Below are the code and all the weights of a small trained network. Each question names an input and a class and asks about switching units off, where a switched-off unit gives its printed mean instead of its output.

import numpy as np


def w(rows, s, z=0):
    codes = np.array(rows[::2]) - 128.0
    scale = np.full(codes.shape[1], s)
    scale[-1] = z or s
    return codes * scale


def norm(h):
    return h / np.sqrt((h * h).mean(-1, keepdims=True) + 1e-5)


def f(y):
    return np.maximum(y, 0)


def log_softmax(a):
    a = a - a.max(-1, keepdims=True)
    return a - np.log(np.exp(a).sum(-1, keepdims=True))


def net(x, mask):
    res = np.array(x, float).reshape(1, 8) / 4 @ E
    u = 0
    for l in range(3):
        y = f(norm(res) @ A[l][:, :-1].T + A[l][:, -1])
        res = res + np.where(mask[u : u + 4], y, B[l][:, -1]) @ B[l][:, :-1]
        u += 4
    return log_softmax(norm(res)[-1] @ U[:, :-1].T + U[:, -1])


A, B = {}, {}
E = w([
[79,116,200,125,150,172,232,65],'x0',
[203,140,72,229,140,113,89,234],'x1',
[163,209,150,175,144,172,83,124],'x2',
[113,69,44,195,82,63,109,194],'x3',
[145,122,137,117,92,143,88,120],'x4',
[47,43,68,132,208,106,154,103],'x5',
[96,186,158,88,204,174,47,132],'x6',
[176,138,19,205,76,120,2,201],'x7',
],0.0069)
A[0] = w([
[190,222,140,169,116,136,7,179,100],'L0N1',
[154,183,149,142,133,102,78,155,32],'L0N2',
[134,198,160,121,172,150,147,146,5],'L0N3',
[96,138,213,84,179,139,228,42,113],'L0N4',
],0.015,0.0025)
B[0] = w([
[201,64,80,205,151,247,48,96,239],'L0N1',
[132,152,72,102,132,93,109,107,168],'L0N2',
[84,138,185,140,76,106,151,150,161],'L0N3',
[112,194,138,57,178,62,162,96,250],'L0N4',
],0.016)
A[1] = w([
[178,185,110,176,98,179,16,184,192],'L1N1',
[98,153,196,54,149,147,252,31,145],'L1N2',
[132,162,174,127,165,180,108,172,134],'L1N3',
[94,40,60,159,187,90,167,117,254],'L1N4',
],0.015,0.0019)
B[1] = w([
[178,100,62,133,182,63,61,90,232],'L1N1',
[94,224,110,6,192,182,126,124,255],'L1N2',
[126,131,96,110,171,116,113,144,142],'L1N3',
[89,152,147,146,62,117,150,184,182],'L1N4',
],0.018,0.019)
A[2] = w([
[90,128,153,41,174,166,208,49,83],'L2N1',
[35,107,64,70,91,50,159,183,253],'L2N2',
[175,123,193,132,137,145,220,58,92],'L2N3',
[146,40,105,110,106,146,250,81,112],'L2N4',
],0.015,0.0032)
B[2] = w([
[95,205,232,224,147,185,75,80,254],'L2N1',
[138,8,184,116,94,127,200,139,220],'L2N2',
[150,169,163,112,111,187,156,114,137],'L2N3',
[68,186,148,216,63,120,156,149,129],'L2N4',
],0.012,0.015)
U = w([
[86,227,173,5,226,151,178,87,101],'0',
[113,46,149,142,68,102,213,188,6],'1',
[228,66,1,170,203,126,32,113,231],'2',
],0.0083,0.0016)

Each question gives the input, the list of numbers given to net, and the class t.
The units are the neurons (one row each of A and B). Each row of codes is followed by its name. A weight is (code - 128) times the scale printed after its matrix; where a second scale follows, it is the last column's (A, B and U).
mask holds one flag per neuron, layer by layer. A switched-off neuron (its flag False) gives its mean, the last column of its row in B, instead of its output. The means were averaged over made-up inputs and are rounded, as every weight is.
A unit's drop is (log p(t) with every unit on - log p(t) with that unit switched off) / (log p(t) with every unit on - log p(t) with every unit switched off).
The circuit of an input: a set's keep is (log p(t) with only the set's units on - log p(t) with every unit switched off) / (log p(t) with every unit on - log p(t) with every unit switched off). Starting from all 12 units, units are removed one at a time, each time the one whose removal leaves the highest keep (on an exact tie, the one counted first), for as long as the keep stays at least 0.8.
units of the circuit, in order: the units of the circuit, biggest drop first
k most important neurons: the k neurons with the biggest drops, biggest first
drop of u: that unit's drop, to one decimal
input [-2,1,4,-6,5,4,-3,0], class 2: units of the circuit, in order => (L1N2)
input [3,-1,0,-2,6,-6,4,0], class 2: units of the circuit, in order => (L0N1 L1N2)
input [6,5,-6,-5,4,2,-8,5], class 1: 2 most important neurons => (L0N4 L0N1)
input [8,-2,-8,2,5,4,6,7], class 1: 3 most important neurons => (L0N4 L0N1 L1N2)
input [4,1,-4,0,3,6,0,6], class 1: 2 most important neurons => (L0N1 L0N4)
input [-1,8,-6,1,-1,7,-1,-4], class 1: 2 most important neurons => (L0N4 L0N1)
input [7,8,0,-4,-5,7,-4,5], class 1: 2 most important neurons => (L0N1 L0N4)
input [7,8,4,3,0,1,-7,-1], class 1: drop of L0N1 => 0.8
input [0,-6,3,8,1,5,-3,7], class 1: drop of L0N1 => 0.8
input [-4,-8,-7,1,7,-8,-6,6], class 2: drop of L1N3 => 0.0
input [6,-5,-6,4,1,1,0,7], class 1: 2 most important neurons => (L0N4 L0N1)
